Here is a tiny trained network, its code and every weight. The questions are about switching its units off for an input and a target symbol, where a switched-off unit gives its printed mean instead of its output.

import numpy as np


def w(rows, s, z=0):
    codes = np.array(rows[::2]) - 128.0
    scale = np.full(codes.shape[1], s)
    scale[-1] = z or s
    return codes * scale


def f(y):
    return np.maximum(y, 0)


def softmax(a):
    e = np.exp(a - a.max(-1, keepdims=True))
    return e / e.sum(-1, keepdims=True)


def log_softmax(a):
    a = a - a.max(-1, keepdims=True)
    return a - np.log(np.exp(a).sum(-1, keepdims=True))


def net(x, mask):
    ids = ['Ωδζθμφ'.index(c) for c in x.split()]
    T = len(ids)
    res = E[ids] + P[:T]
    u = 0
    for l in range(3):
        q, k, v = (res @ M[l].T for M in (Q, K, V))
        z = softmax(np.where(np.tri(T) > 0, q @ k.T / 2**0.5, -1e9)) @ v
        res = res + np.where(mask[u], z, O[l][:, -1]) @ O[l][:, :-1]
        u += 1
        y = f(res @ A[l][:, :-1].T + A[l][:, -1])
        res = res + np.where(mask[u : u + 8], y, B[l][:, -1]) @ B[l][:, :-1]
        u += 8
    return log_softmax(res[-1] @ U[:, :-1].T + U[:, -1])


Q, K, V, O, A, B = {}, {}, {}, {}, {}, {}
E = w([
[172,23,195,113],'Ω',
[85,121,165,66],'δ',
[149,150,152,224],'ζ',
[54,212,156,107],'θ',
[160,139,100,141],'μ',
[99,249,82,102],'φ',
],0.011)
P = w([
[123,54,39,57],'0',
[155,149,70,177],'1',
[147,150,212,70],'2',
[7,121,136,111],'3',
[145,159,53,192],'4',
[177,209,233,75],'5',
[43,103,137,117],'6',
[142,158,48,204],'7',
[202,254,236,118],'8',
[78,75,140,123],'9',
],0.0091)
Q[0] = w([
[14,86,9,254],'0.h0',
[96,18,3,21],'0.h0',
],0.0059)
K[0] = w([
[60,113,23,254],'0.h0',
[87,2,55,55],'0.h0',
],0.0067)
V[0] = w([
[196,59,183,92],'0.h0',
[2,101,84,115],'0.h0',
],0.0071)
O[0] = w([
[248,111,125,55,147],'0.h0',
[36,2,14,212,2],'0.h0',
],0.0049,0.00079)
A[0] = w([
[232,152,134,162,149],'0.n0',
[86,182,73,94,255],'0.n1',
[67,64,112,147,200],'0.n2',
[96,37,63,140,179],'0.n3',
[149,255,244,20,128],'0.n4',
[126,185,92,20,190],'0.n5',
[133,71,214,211,155],'0.n6',
[211,90,74,235,153],'0.n7',
],0.0073,0.0039)
B[0] = w([
[144,129,35,121,179],'0.n0',
[172,120,231,102,210],'0.n1',
[89,181,130,76,177],'0.n2',
[40,66,105,55,174],'0.n3',
[94,2,66,232,254],'0.n4',
[51,109,147,208,194],'0.n5',
[39,140,111,30,167],'0.n6',
[241,219,44,100,166],'0.n7',
],0.0067,0.0077)
Q[1] = w([
[150,254,184,28],'1.h0',
[132,188,51,223],'1.h0',
],0.0073)
K[1] = w([
[157,227,97,105],'1.h0',
[180,110,58,254],'1.h0',
],0.0062)
V[1] = w([
[40,253,184,211],'1.h0',
[85,113,182,197],'1.h0',
],0.0044)
O[1] = w([
[253,115,174,218,7],'1.h0',
[118,81,179,98,158],'1.h0',
],0.0063,0.002)
A[1] = w([
[164,228,118,213,226],'1.n0',
[212,101,85,86,112],'1.n1',
[254,119,51,115,6],'1.n2',
[191,118,47,86,125],'1.n3',
[168,77,209,198,192],'1.n4',
[39,60,106,212,63],'1.n5',
[66,93,203,109,188],'1.n6',
[105,106,40,169,64],'1.n7',
],0.0087,0.0018)
B[1] = w([
[191,122,216,168,194],'1.n0',
[9,118,139,172,167],'1.n1',
[46,129,133,254,174],'1.n2',
[62,158,155,164,181],'1.n3',
[212,43,178,53,193],'1.n4',
[121,63,38,141,254],'1.n5',
[88,58,149,200,236],'1.n6',
[86,210,101,132,179],'1.n7',
],0.0083,0.0074)
Q[2] = w([
[176,29,77,232],'2.h0',
[2,141,211,128],'2.h0',
],0.0036)
K[2] = w([
[196,92,3,128],'2.h0',
[70,218,87,148],'2.h0',
],0.004)
V[2] = w([
[91,15,199,161],'2.h0',
[33,2,84,199],'2.h0',
],0.0042)
O[2] = w([
[11,254,121,61,187],'2.h0',
[115,192,204,51,246],'2.h0',
],0.0068,0.014)
A[2] = w([
[155,18,115,178,160],'2.n0',
[83,181,150,91,2],'2.n1',
[132,62,55,188,94],'2.n2',
[164,48,63,161,92],'2.n3',
[155,133,192,85,219],'2.n4',
[66,67,80,146,153],'2.n5',
[138,77,116,38,100],'2.n6',
[254,163,145,161,164],'2.n7',
],0.0097,0.0058)
B[2] = w([
[208,184,64,129,166],'2.n0',
[195,148,99,183,182],'2.n1',
[58,156,141,206,137],'2.n2',
[141,76,107,250,135],'2.n3',
[115,60,185,117,180],'2.n4',
[149,209,103,103,244],'2.n5',
[161,144,157,218,182],'2.n6',
[163,200,114,61,147],'2.n7',
],0.012,0.011)
U = w([
[92,171,54,37,134],'Ω',
[82,87,152,60,221],'δ',
[220,160,107,150,2],'ζ',
[115,63,230,139,152],'θ',
[141,102,102,218,47],'μ',
[249,132,131,45,207],'φ',
],0.012,0.0056)

Each question gives the input, a string of symbols that net reads in full, and the target symbol t.
The units are the heads (2 rows each of Q, K, V and O) and the neurons (one row each of A and B). Each row of codes is followed by its name. A weight is (code - 128) times the scale printed after its matrix; where a second scale follows, it is the last column's (O, A, B and U).
mask holds one flag per unit, layer by layer, with each layer's heads first. A switched-off unit (its flag False) gives its mean, the last column of its rows in O or B, instead of its output. The means were averaged over made-up inputs and are rounded, as every weight is.
A unit's drop is (log p(t) with every unit on - log p(t) with that unit switched off) / (log p(t) with every unit on - log p(t) with every unit switched off).
The circuit of an input: a set's keep is (log p(t) with only the set's units on - log p(t) with every unit switched off) / (log p(t) with every unit on - log p(t) with every unit switched off). Starting from the 12 units with the biggest drops (on a tie, the unit counted first), units are removed one at a time, each time the one whose removal leaves the highest keep (on an exact tie, the one counted first), for as long as the keep stays at least 0.8.
circuit, biggest first: the units of the circuit, biggest drop first
unit that matters most: the unit with the biggest drop
k most important neurons: the k neurons with the biggest drops, biggest first
drop of u: that unit's drop, to one decimal
input Ω θ Ω μ Ω Ω Ω ζ δ, target Ω: unit that matters most : 2.h0
input φ δ Ω φ ζ ζ Ω φ θ, target ζ: 3 most important neurons : 0.n4, 2.n0, 1.n4
input μ Ω μ μ Ω ζ, target μ: 3 most important neurons : 0.n4, 1.n5, 2.n3
input Ω θ Ω Ω Ω μ μ ζ δ, target μ: circuit, biggest first : 0.n4, 1.n5
input δ ζ θ Ω θ δ Ω Ω Ω, target δ: circuit, biggest first : 0.n4, 0.n6, 2.n1
input Ω θ φ μ φ ζ, target φ: 3 most important neurons : 1.n4, 0.n5, 2.n0
input Ω Ω δ, target Ω: 3 most important neurons : 0.n4, 1.n1, 1.n5
input μ θ φ, target μ: 3 most important neurons : 0.n4, 1.n6, 1.n5
input Ω δ ζ δ Ω Ω, target ζ: 3 most important neurons : 0.n4, 2.n6, 2.n0
input μ φ μ δ φ, target φ: 3 most important neurons : 2.n7, 0.n4, 1.n0
input ζ θ ζ δ Ω Ω, target ζ: 4 most important neurons : 0.n4, 0.n0, 2.n6, 2.n0
input Ω Ω Ω φ ζ δ ζ ζ θ, target δ: 4 most important neurons : 0.n4, 1.n4, 1.n5, 0.n5
input μ φ φ θ φ φ Ω δ μ, target φ: circuit, biggest first : 1.n4, 1.h0, 0.h0, 2.n7
input φ δ δ, target φ: 3 most important neurons : 0.n4, 2.n0, 1.n4
input φ θ Ω θ φ ζ θ ζ, target ζ: circuit, biggest first : 0.n7, 1.n0
input φ μ δ, target φ: 3 most important neurons : 0.n4, 2.n0, 1.n2
input δ θ μ Ω φ φ Ω θ φ, target φ: unit that matters most : 1.n4
input μ ζ φ Ω φ θ, target φ: 4 most important neurons : 0.n4, 1.n4, 2.n0, 1.n5
input μ δ δ Ω ζ φ, target δ: 4 most important neurons : 0.n4, 1.n4, 0.n1, 0.n7
input Ω φ μ Ω Ω φ, target μ: circuit, biggest first : 0.n4
input φ Ω φ Ω Ω μ φ δ Ω, target μ: 2 most important neurons : 0.n4, 0.n0
input δ Ω θ φ δ μ ζ Ω θ, target μ: 2 most important neurons : 0.n4, 1.n5
input μ δ ζ Ω Ω δ, target ζ: drop of 1.n4 : 0.4
input θ Ω φ, target θ: drop of 1.n4 : 0.5
input ζ Ω Ω μ Ω δ δ Ω, target Ω: drop of 0.n7 : 0.1
input δ μ ζ, target δ: drop of 2.n3 : 0.0
input δ Ω ζ, target δ: unit that matters most : 0.n3
